Each row is followed by roughly how far along a hidden order it lies, from 0 to 15. A new part has a new order.
0.871 -0.003 -0.964 1.010 0.567 0.073 -0.057 -1.527 -0.402 -0.350 -0.343 2.056 -1.814 0.106 -0.068 2.316 0.543 0.350 -2.216 0.682 2.366 1.499 -2.470 0.150 -3.288 1.548 : 8
2.969 -2.889 4.945 -1.196 0.785 -3.821 6.770 1.323 2.961 0.717 -1.352 -1.956 -2.737 1.512 -2.815 2.490 -3.825 -3.141 -1.531 2.742 1.613 4.213 1.130 -1.952 2.963 1.325 : 0
1.364 -0.581 0.216 1.715 1.293 -0.104 0.718 -1.674 1.038 0.058 -1.778 1.826 -3.437 1.362 -0.791 4.589 -2.058 -1.427 -2.441 1.668 2.463 1.194 -2.719 -0.556 -2.898 2.464 : 6
3.040 0.700 -0.242 2.263 0.082 -0.544 1.631 -0.602 4.165 1.471 -0.414 -0.303 -0.378 2.847 -6.233 -3.166 0.363 -3.262 -1.424 -1.162 1.212 -3.994 0.540 -0.659 1.240 -0.495 : 6
0.146 1.364 -4.216 1.252 -1.267 1.443 -3.443 -1.761 -2.170 -0.986 1.102 2.393 3.541 0.167 -1.810 -2.416 4.534 3.458 1.085 -3.324 -1.493 -0.819 -1.533 0.673 -2.277 0.372 : 12
-4.388 0.744 -1.152 3.332 3.276 5.388 -7.922 0.798 -2.912 -3.698 -1.571 3.119 0.284 -5.217 7.981 5.436 -3.948 1.670 0.695 3.401 0.415 2.140 -3.628 2.023 -7.712 -1.344 : 15
0.772 1.036 -2.708 0.969 -1.149 0.875 -1.894 -1.005 -1.362 -0.969 1.171 1.523 3.299 0.369 -2.045 -3.069 4.334 2.571 1.096 -3.015 -1.489 -0.783 -0.496 0.402 -0.738 -0.082 : 11
2.236 -2.001 4.178 -0.697 0.890 -2.978 4.673 1.478 2.362 0.858 -0.460 -1.159 -2.001 1.013 -2.141 1.111 -2.637 -2.549 -2.096 2.199 2.135 3.062 1.612 -1.101 1.400 1.038 : 3
2.880 -2.281 4.448 -0.921 0.701 -3.456 6.201 1.270 2.948 0.862 -1.013 -1.575 -2.175 1.669 -2.895 1.954 -3.158 -3.246 -1.698 2.277 1.821 3.515 1.128 -1.786 2.518 1.174 : 1
0.289 1.259 -3.825 2.343 -0.083 2.652 -3.599 -1.766 -1.595 -2.157 -0.068 2.452 2.573 -0.924 -0.210 -1.549 3.329 2.238 0.407 -1.897 -0.229 -1.495 -2.898 0.775 -3.318 -1.063 : 12
0.187 0.512 -1.516 0.518 -0.637 0.608 -0.768 -1.511 -2.468 -1.400 0.984 1.444 2.192 -0.516 -0.087 -2.089 3.311 2.626 -0.165 -1.712 0.122 0.739 -1.496 0.617 -1.582 -0.149 : 10
-2.317 0.895 -2.626 1.729 0.460 3.094 -4.297 -0.820 -3.164 -2.665 0.504 1.239 3.110 -2.606 3.060 -2.372 2.419 2.859 0.817 -0.749 -0.605 -0.901 -2.084 1.830 -3.090 -2.093 : 14
-0.672 -0.488 0.017 -0.242 0.995 0.630 -1.181 -0.620 -2.193 -0.831 -0.615 1.431 -2.183 -1.416 2.478 4.291 -0.790 1.113 -1.394 2.590 1.660 3.250 -2.035 0.136 -3.555 1.760 : 8

Part 2:
-1.194 3.243 -1.354 4.511 -2.012 -0.012 0.671 -3.689 0.896 1.015 2.272 -0.084 0.182 -0.608 0.618 -0.958 -0.721 0.265 1.228 -1.664 : 9
1.816 1.574 -1.501 3.844 -0.571 0.027 1.357 -0.998 0.729 0.821 1.121 -0.562 -1.231 -0.542 -0.106 -1.032 -0.594 1.868 0.709 -1.711 : 5
2.493 0.622 -1.138 0.380 -3.609 -0.611 0.688 -0.110 0.596 1.138 0.633 0.448 -0.006 -0.462 -2.663 -0.364 -0.346 0.968 -1.362 -1.538 : 3
5.573 0.766 -0.399 9.999 -1.706 0.163 -3.225 -3.551 0.793 -2.812 2.835 -1.976 -0.575 1.093 0.203 -0.675 -2.248 -0.703 -1.381 0.995 : 7
4.187 0.404 -0.663 -0.155 -2.673 0.073 0.269 -2.348 0.289 0.421 -0.476 0.946 -1.452 -0.106 -0.722 -1.626 -1.200 1.042 0.588 -0.303 : 7
1.210 0.961 0.046 4.994 -3.440 -0.605 2.138 1.104 0.099 2.251 -0.654 0.529 -1.802 -1.461 1.574 -0.733 0.101 1.241 0.366 -2.476 : 5
-0.370 1.057 -0.005 4.213 0.418 -0.053 0.676 0.749 -0.477 0.310 1.925 1.653 -0.545 -0.420 0.671 -1.580 -0.288 0.228 -0.199 -2.216 : 10
-0.796 1.262 0.564 2.185 0.436 -0.127 1.674 2.879 -1.530 0.180 2.976 1.539 -0.664 -1.290 -0.873 -0.404 1.247 0.150 0.672 -0.006 : 8
-0.647 0.529 -1.315 -0.672 -2.389 0.036 1.430 0.647 1.548 1.234 -0.629 -0.706 -0.745 -0.556 -0.142 -0.024 -0.361 1.622 -0.752 -1.724 : 1
7.199 4.173 -0.265 9.054 0.141 -0.054 -0.213 0.226 0.107 -0.338 0.054 -0.633 -0.322 0.933 -1.995 -2.653 0.362 1.461 -1.304 -5.515 : 12
-0.031 -0.102 -1.136 0.968 -1.425 -0.150 -0.521 -1.392 2.572 -1.120 -0.709 -1.134 -0.529 0.571 0.318 -0.259 -0.644 0.646 -1.558 -0.187 : 0
0.720 2.563 -1.468 0.985 0.455 0.547 1.868 0.380 -0.247 1.809 -0.668 0.225 -0.012 0.506 2.842 -0.826 -0.337 1.246 -0.015 -2.582 : 12
-0.955 0.276 -0.574 2.433 -3.677 -0.382 0.050 0.938 1.373 0.799 -0.119 0.188 -1.084 -0.242 -0.504 0.168 -0.209 -0.454 -1.249 0.103 : 2
2.474 3.336 -0.818 3.589 0.008 0.031 -0.272 0.480 0.172 0.796 -0.455 -0.024 -0.436 0.528 0.543 0.128 0.350 -0.359 -0.537 -2.184 : 0
3.313 -0.851 0.815 3.890 -0.661 -0.292 -1.447 -2.613 1.086 -0.780 0.135 1.534 -1.319 -0.346 -1.552 1.066 -0.704 -0.353 1.335 2.511 : 7
0.182 3.776 -0.472 2.222 -1.869 0.539 -2.237 -1.678 2.645 0.791 -2.253 1.830 0.780 -0.182 0.522 0.357 -0.470 0.449 -2.697 -1.491 : 15
-0.827 1.071 0.283 -0.560 -0.912 0.253 0.485 -2.383 1.274 3.134 -0.279 2.660 -0.008 -0.670 2.688 0.329 0.892 0.373 0.965 0.928 : 14
-2.854 1.867 -1.663 3.058 -1.815 0.187 2.851 0.686 0.132 3.111 -1.038 2.774 -0.877 -1.770 4.068 -1.198 -0.119 2.544 0.266 -2.946 : 9
3.238 0.885 -0.505 5.014 0.385 0.815 1.001 -1.218 0.817 2.129 -1.386 -1.334 0.766 0.787 -1.084 -1.352 1.381 0.758 -3.112 -4.878 : 14
0.629 0.833 -1.654 7.068 -0.434 0.752 0.848 -4.327 0.019 0.869 -0.093 1.469 1.058 0.039 0.951 -1.560 0.451 1.903 -2.305 -4.564 : 13
-0.998 0.696 -0.626 -1.943 -3.008 -0.055 0.719 -1.019 0.030 1.042 2.415 2.365 -1.563 -1.097 1.420 -1.696 -0.748 0.982 0.197 -1.520 : 8
